Below are the code and all the weights of a small trained network. Each question names an input and a target symbol and asks about switching units off, where a switched-off unit gives its printed mean instead of its output.

import numpy as np


def w(rows, s, z=0):
    codes = np.array(rows[::2]) - 128.0
    scale = np.full(codes.shape[1], s)
    scale[-1] = z or s
    return codes * scale


def f(y):
    return np.maximum(y, 0)


def softmax(a):
    e = np.exp(a - a.max(-1, keepdims=True))
    return e / e.sum(-1, keepdims=True)


def log_softmax(a):
    a = a - a.max(-1, keepdims=True)
    return a - np.log(np.exp(a).sum(-1, keepdims=True))


def net(x, mask):
    ids = ['Δαβγξπ'.index(c) for c in x.split()]
    T = len(ids)
    res = E[ids] + P[:T]
    r = res
    for j in range(2):
        rows = slice(2 * j, 2 * j + 2)
        q, k, v = (r @ M[0][rows].T for M in (Q, K, V))
        z = softmax(np.where(np.tri(T) > 0, q @ k.T / 2**0.5, -1e9)) @ v
        o = O[0][rows]
        res = res + np.where(mask[j], z, o[:, -1]) @ o[:, :-1]
    y = f(res @ A[0][:, :-1].T + A[0][:, -1])
    res = res + np.where(mask[2:6], y, B[0][:, -1]) @ B[0][:, :-1]
    return log_softmax(res[-1] @ U[:, :-1].T + U[:, -1])


Q, K, V, O, A, B = {}, {}, {}, {}, {}, {}
E = w([
[130,175,121,167],'Δ',
[254,162,150,189],'α',
[134,171,45,159],'β',
[149,241,119,77],'γ',
[98,197,109,170],'ξ',
[34,103,131,134],'π',
],0.022)
P = w([
[98,131,150,250],'0',
[112,125,152,214],'1',
[125,112,160,178],'2',
[126,115,153,157],'3',
[129,118,150,144],'4',
[129,121,142,131],'5',
[128,136,138,135],'6',
[133,130,138,110],'7',
[138,136,136,111],'8',
[134,140,138,100],'9',
[133,134,142,97],'10',
],0.012)
Q[0] = w([
[118,5,79,108],'head 0',
[120,79,119,148],'head 0',
[108,178,93,108],'head 1',
[99,202,64,222],'head 1',
],0.016)
K[0] = w([
[200,133,106,204],'head 0',
[140,14,170,168],'head 0',
[249,125,105,125],'head 1',
[252,140,48,99],'head 1',
],0.011)
V[0] = w([
[155,81,115,117],'head 0',
[254,140,204,157],'head 0',
[163,79,62,149],'head 1',
[102,100,212,153],'head 1',
],0.011)
O[0] = w([
[149,139,249,156,3],'head 0',
[217,147,120,128,103],'head 0',
[240,47,35,83,154],'head 1',
[188,176,201,221,56],'head 1',
],0.012,0.0065)
A[0] = w([
[34,5,93,116,137],'neuron 0',
[111,43,96,230,221],'neuron 1',
[254,91,217,164,60],'neuron 2',
[143,94,23,135,5],'neuron 3',
],0.0078,0.0011)
B[0] = w([
[180,43,200,132,218],'neuron 0',
[180,103,187,253,179],'neuron 1',
[32,133,156,75,150],'neuron 2',
[147,88,120,35,251],'neuron 3',
],0.0082,0.012)
U = w([
[227,153,169,189,234],'Δ',
[118,85,81,124,163],'α',
[83,160,54,201,94],'β',
[1,204,76,82,136],'γ',
[95,131,162,122,1],'ξ',
[18,96,232,103,185],'π',
],0.0067,0.005)

Each question gives the input, a string of symbols that net reads in full, and the target symbol t.
The units are the heads (2 rows each of Q, K, V and O) and the neurons (one row each of A and B). Each row of codes is followed by its name. A weight is (code - 128) times the scale printed after its matrix; where a second scale follows, it is the last column's (O, A, B and U).
mask holds one flag per unit, heads first, then neurons. A switched-off unit (its flag False) gives its mean, the last column of its rows in O or B, instead of its output. The means were averaged over made-up inputs and are rounded, as every weight is.
A unit's drop is (log p(t) with every unit on - log p(t) with that unit switched off) / (log p(t) with every unit on - log p(t) with every unit switched off).
The circuit of an input: a set's keep is (log p(t) with only the set's units on - log p(t) with every unit switched off) / (log p(t) with every unit on - log p(t) with every unit switched off). Starting from all 6 units, units are removed one at a time, each time the one whose removal leaves the highest keep (on an exact tie, the one counted first), for as long as the keep stays at least 0.8.
units of the circuit, in order: the units of the circuit, biggest drop first
k most important neurons: the k neurons with the biggest drops, biggest first
drop when u is switched off: that unit's drop, to one decimal
input α ξ β, target Δ: units of the circuit, in order	(head 1)
input π α π π Δ α, target π: units of the circuit, in order	(neuron 2; head 1)
input γ Δ ξ, target γ: units of the circuit, in order	(head 1; neuron 0)
input β α α, target α: 2 most important neurons	(neuron 2; neuron 0)
input β ξ β β β ξ, target α: units of the circuit, in order	(head 1; neuron 0)
input β ξ β α α β γ α, target α: units of the circuit, in order	(head 1; neuron 1; neuron 2)
input β ξ γ ξ ξ, target γ: units of the circuit, in order	(head 1; neuron 1)
input γ β γ ξ Δ ξ ξ Δ, target γ: 2 most important neurons	(neuron 0; neuron 1)
input α γ Δ, target Δ: drop when neuron 1 is switched off	0.1
input ξ γ γ, target γ: drop when neuron 2 is switched off	0.0
input α β γ, target Δ: drop when head 0 is switched off	0.3
